Below are the code and all the weights of a small trained network. Each question names an input and a class and asks about switching units off, where a switched-off unit gives its printed mean instead of its output.

import numpy as np


def w(rows, s, z=0):
    codes = np.array(rows[::2]) - 128.0
    scale = np.full(codes.shape[1], s)
    scale[-1] = z or s
    return codes * scale


def f(y):
    return np.maximum(y, 0)


def log_softmax(a):
    a = a - a.max(-1, keepdims=True)
    return a - np.log(np.exp(a).sum(-1, keepdims=True))


def net(x, mask):
    res = np.array(x, float).reshape(1, 4) / 4 @ E
    y = f(res @ A[0][:, :-1].T + A[0][:, -1])
    res = res + np.where(mask, y, B[0][:, -1]) @ B[0][:, :-1]
    return log_softmax(res[-1] @ U[:, :-1].T + U[:, -1])


A, B = {}, {}
E = w([
[247,114,179,231,135,150,67,89,16,140],'x0',
[112,83,77,114,221,57,166,101,79,93],'x1',
[192,112,56,126,107,120,208,113,95,67],'x2',
[165,207,62,121,105,136,151,67,204,155],'x3',
],0.013)
A[0] = w([
[114,157,233,163,114,153,9,158,155,146,235],'neuron 0',
[56,63,161,44,78,63,89,197,203,105,196],'neuron 1',
[154,169,147,196,127,170,142,122,81,96,221],'neuron 2',
[81,121,73,41,254,14,185,115,153,114,254],'neuron 3',
[114,182,175,147,130,156,142,131,211,119,205],'neuron 4',
[166,48,106,184,127,122,209,67,53,67,252],'neuron 5',
[142,84,203,200,138,183,134,150,66,123,235],'neuron 6',
[50,71,122,116,139,132,180,140,126,126,108],'neuron 7',
[174,236,112,112,22,167,118,14,234,132,247],'neuron 8',
[70,74,209,197,149,70,47,132,102,156,119],'neuron 9',
[143,218,6,183,104,94,225,63,163,129,198],'neuron 10',
[12,114,165,38,133,59,146,158,50,147,202],'neuron 11',
],0.0086,0.0031)
B[0] = w([
[136,172,76,173,111,193,52,1,160,169,222],'neuron 0',
[146,114,73,188,184,176,135,120,80,57,223],'neuron 1',
[146,129,89,156,146,138,180,141,123,209,175],'neuron 2',
[71,97,155,24,174,98,112,83,108,87,241],'neuron 3',
[152,151,55,107,82,182,128,75,178,66,187],'neuron 4',
[232,113,193,76,70,94,101,172,56,188,203],'neuron 5',
[149,73,240,164,112,120,150,116,83,164,201],'neuron 6',
[115,148,97,127,155,109,125,157,107,51,174],'neuron 7',
[156,189,80,117,111,159,178,168,158,143,250],'neuron 8',
[110,66,172,166,134,136,138,84,174,137,202],'neuron 9',
[150,132,120,41,133,126,183,168,137,154,220],'neuron 10',
[74,150,130,144,165,104,186,103,99,81,206],'neuron 11',
],0.0095,0.02)
U = w([
[56,112,145,81,210,102,170,129,114,65,69],'0',
[111,104,125,118,146,126,54,184,165,151,3],'1',
[154,200,63,148,104,148,78,51,134,181,199],'2',
[187,98,190,148,86,119,150,165,105,186,222],'3',
[118,83,185,201,182,143,109,41,153,177,129],'4',
[151,164,96,34,141,130,199,162,194,170,157],'5',
[133,120,161,12,113,2,89,77,89,136,92],'6',
[115,148,64,161,167,121,162,117,112,13,88],'7',
],0.0092,0.0029)

Each question gives the input, the list of numbers given to net, and the class t.
The units are the neurons (one row each of A and B). Each row of codes is followed by its name. A weight is (code - 128) times the scale printed after its matrix; where a second scale follows, it is the last column's (A, B and U).
mask holds one flag per neuron, in row order. A switched-off neuron (its flag False) gives its mean, the last column of its row in B, instead of its output. The means were averaged over made-up inputs and are rounded, as every weight is.
A unit's drop is (log p(t) with every unit on - log p(t) with that unit switched off) / (log p(t) with every unit on - log p(t) with every unit switched off).
The circuit of an input: a set's keep is (log p(t) with only the set's units on - log p(t) with every unit switched off) / (log p(t) with every unit on - log p(t) with every unit switched off). Starting from all 12 units, units are removed one at a time, each time the one whose removal leaves the highest keep (on an exact tie, the one counted first), for as long as the keep stays at least 0.8.
circuit, biggest first: the units of the circuit, biggest drop first
most important unit: the unit with the biggest drop
top k neurons: the k neurons with the biggest drops, biggest first
drop when u is switched off: that unit's drop, to one decimal
input [-7,7,-4,4], class 0: most important unit : neuron 3
input [4,-2,2,3], class 3: circuit, biggest first : [neuron 0; neuron 4]
input [-6,4,7,2], class 6: circuit, biggest first : [neuron 3; neuron 5]
input [-1,0,5,-7], class 3: top 3 neurons : [neuron 5; neuron 3; neuron 6]
input [1,4,4,5], class 5: top 2 neurons : [neuron 10; neuron 6]
input [-4,0,5,-4], class 0: circuit, biggest first : [neuron 0; neuron 3]
input [5,8,0,-8], class 3: circuit, biggest first : [neuron 5; neuron 6]
input [3,7,-3,-5], class 6: top 4 neurons : [neuron 5; neuron 1; neuron 0; neuron 3]
input [4,-8,-4,-4], class 4: top 2 neurons : [neuron 6; neuron 9]
input [-4,2,-8,6], class 7: circuit, biggest first : [neuron 1; neuron 5]
input [-1,3,-1,0], class 0: top 2 neurons : [neuron 5; neuron 0]
input [3,1,4,2], class 3: top 2 neurons : [neuron 3; neuron 5]
input [8,-1,5,8], class 5: top 2 neurons : [neuron 10; neuron 8]
input [3,4,-2,-6], class 4: circuit, biggest first : [neuron 9]
input [-2,2,-7,-3], class 7: top 3 neurons : [neuron 1; neuron 11; neuron 6]
input [-5,4,-3,6], class 0: top 2 neurons : [neuron 3; neuron 5]
input [-4,4,7,-5], class 6: drop when neuron 5 is switched off : 1.6
input [-2,2,-8,4], class 2: drop when neuron 0 is switched off : 0.3
input [5,5,7,-3], class 3: drop when neuron 2 is switched off : 0.0
input [-8,1,2,1], class 0: circuit, biggest first : [neuron 3]
input [-8,-7,-4,-5], class 7: drop when neuron 1 is switched off : 0.1
